Below are the code and all the weights of a small trained network. Each question names an input and a class and asks about switching units off, where a switched-off unit gives its printed mean instead of its output.

import numpy as np


def w(rows, s, z=0):
    codes = np.array(rows[::2]) - 128.0
    scale = np.full(codes.shape[1], s)
    scale[-1] = z or s
    return codes * scale


def f(y):
    return y / 2 * (1 + np.tanh(0.7978845608 * (y + 0.044715 * y**3)))


def log_softmax(a):
    a = a - a.max(-1, keepdims=True)
    return a - np.log(np.exp(a).sum(-1, keepdims=True))


def net(x, mask):
    res = np.array(x, float).reshape(1, 5) / 4 @ E
    y = f(res @ A[0][:, :-1].T + A[0][:, -1])
    res = res + np.where(mask, y, B[0][:, -1]) @ B[0][:, :-1]
    return log_softmax(res[-1] @ U[:, :-1].T + U[:, -1])


A, B = {}, {}
E = w([
[145,67,233],'x0',
[159,74,193],'x1',
[179,216,68],'x2',
[255,179,209],'x3',
[235,48,11],'x4',
],0.0066)
A[0] = w([
[177,100,215,102],'neuron 0',
[81,117,88,78],'neuron 1',
[119,153,124,104],'neuron 2',
[125,196,111,177],'neuron 3',
[168,145,123,160],'neuron 4',
[25,150,77,229],'neuron 5',
[93,203,103,114],'neuron 6',
[111,93,86,63],'neuron 7',
[156,94,95,88],'neuron 8',
[170,192,124,91],'neuron 9',
[163,251,161,99],'neuron 10',
[134,120,124,81],'neuron 11',
[161,72,85,98],'neuron 12',
[176,64,88,119],'neuron 13',
[147,58,154,228],'neuron 14',
[75,106,84,142],'neuron 15',
[85,108,183,202],'neuron 16',
[136,146,240,226],'neuron 17',
[122,114,160,254],'neuron 18',
[126,195,94,144],'neuron 19',
[145,72,75,109],'neuron 20',
],0.014,0.004)
B[0] = w([
[46,152,253,220],'neuron 0',
[174,104,43,163],'neuron 1',
[97,152,94,133],'neuron 2',
[42,167,83,187],'neuron 3',
[129,218,172,167],'neuron 4',
[149,23,46,248],'neuron 5',
[107,133,94,187],'neuron 6',
[186,168,72,151],'neuron 7',
[197,184,125,159],'neuron 8',
[127,240,105,179],'neuron 9',
[18,251,112,226],'neuron 10',
[179,156,145,121],'neuron 11',
[247,181,167,181],'neuron 12',
[210,167,188,199],'neuron 13',
[146,89,245,205],'neuron 14',
[138,94,83,184],'neuron 15',
[151,8,163,196],'neuron 16',
[54,73,172,255],'neuron 17',
[89,27,191,181],'neuron 18',
[79,152,36,188],'neuron 19',
[246,148,121,182],'neuron 20',
],0.0057,0.0091)
U = w([
[114,92,98,247],'0',
[252,140,140,128],'1',
[56,204,78,122],'2',
[145,84,83,63],'3',
[85,106,183,97],'4',
[131,109,6,95],'5',
[98,51,102,130],'6',
],0.012,0.013)

Each question gives the input, the list of numbers given to net, and the class t.
The units are the neurons (one row each of A and B). Each row of codes is followed by its name. A weight is (code - 128) times the scale printed after its matrix; where a second scale follows, it is the last column's (A, B and U).
mask holds one flag per neuron, in row order. A switched-off neuron (its flag False) gives its mean, the last column of its row in B, instead of its output. The means were averaged over made-up inputs and are rounded, as every weight is.
A unit's drop is (log p(t) with every unit on - log p(t) with that unit switched off) / (log p(t) with every unit on - log p(t) with every unit switched off).
The circuit of an input: a set's keep is (log p(t) with only the set's units on - log p(t) with every unit switched off) / (log p(t) with every unit on - log p(t) with every unit switched off). Starting from the 12 units with the biggest drops (on a tie, the unit counted first), units are removed one at a time, each time the one whose removal leaves the highest keep (on an exact tie, the one counted first), for as long as the keep stays at least 0.8.
circuit, biggest first: the units of the circuit, biggest drop first
top k neurons: the k neurons with the biggest drops, biggest first
drop of u: that unit's drop, to one decimal
input [-8,-2,4,-7,-7], class 5: circuit, biggest first => neuron 5
input [-5,-2,-1,-4,7], class 1: circuit, biggest first => neuron 12; neuron 20
input [-5,-2,4,-1,6], class 1: circuit, biggest first => neuron 12; neuron 20
input [-2,3,4,-3,2], class 5: circuit, biggest first => neuron 0; neuron 14
input [7,3,-8,-1,6], class 1: circuit, biggest first => neuron 12; neuron 13
input [-1,8,-2,8,4], class 4: top 2 neurons => neuron 0; neuron 17
input [-6,8,5,-5,2], class 5: top 2 neurons => neuron 14; neuron 0
input [1,0,4,8,-5], class 2: drop of neuron 10 => 0.2
input [-8,3,-8,7,3], class 1: drop of neuron 10 => 0.1
input [-2,4,-7,-3,-4], class 6: drop of neuron 16 => 0.1
input [-8,-5,2,-3,-1], class 5: drop of neuron 5 => 0.2
input [6,8,3,6,4], class 4: top 2 neurons => neuron 0; neuron 17
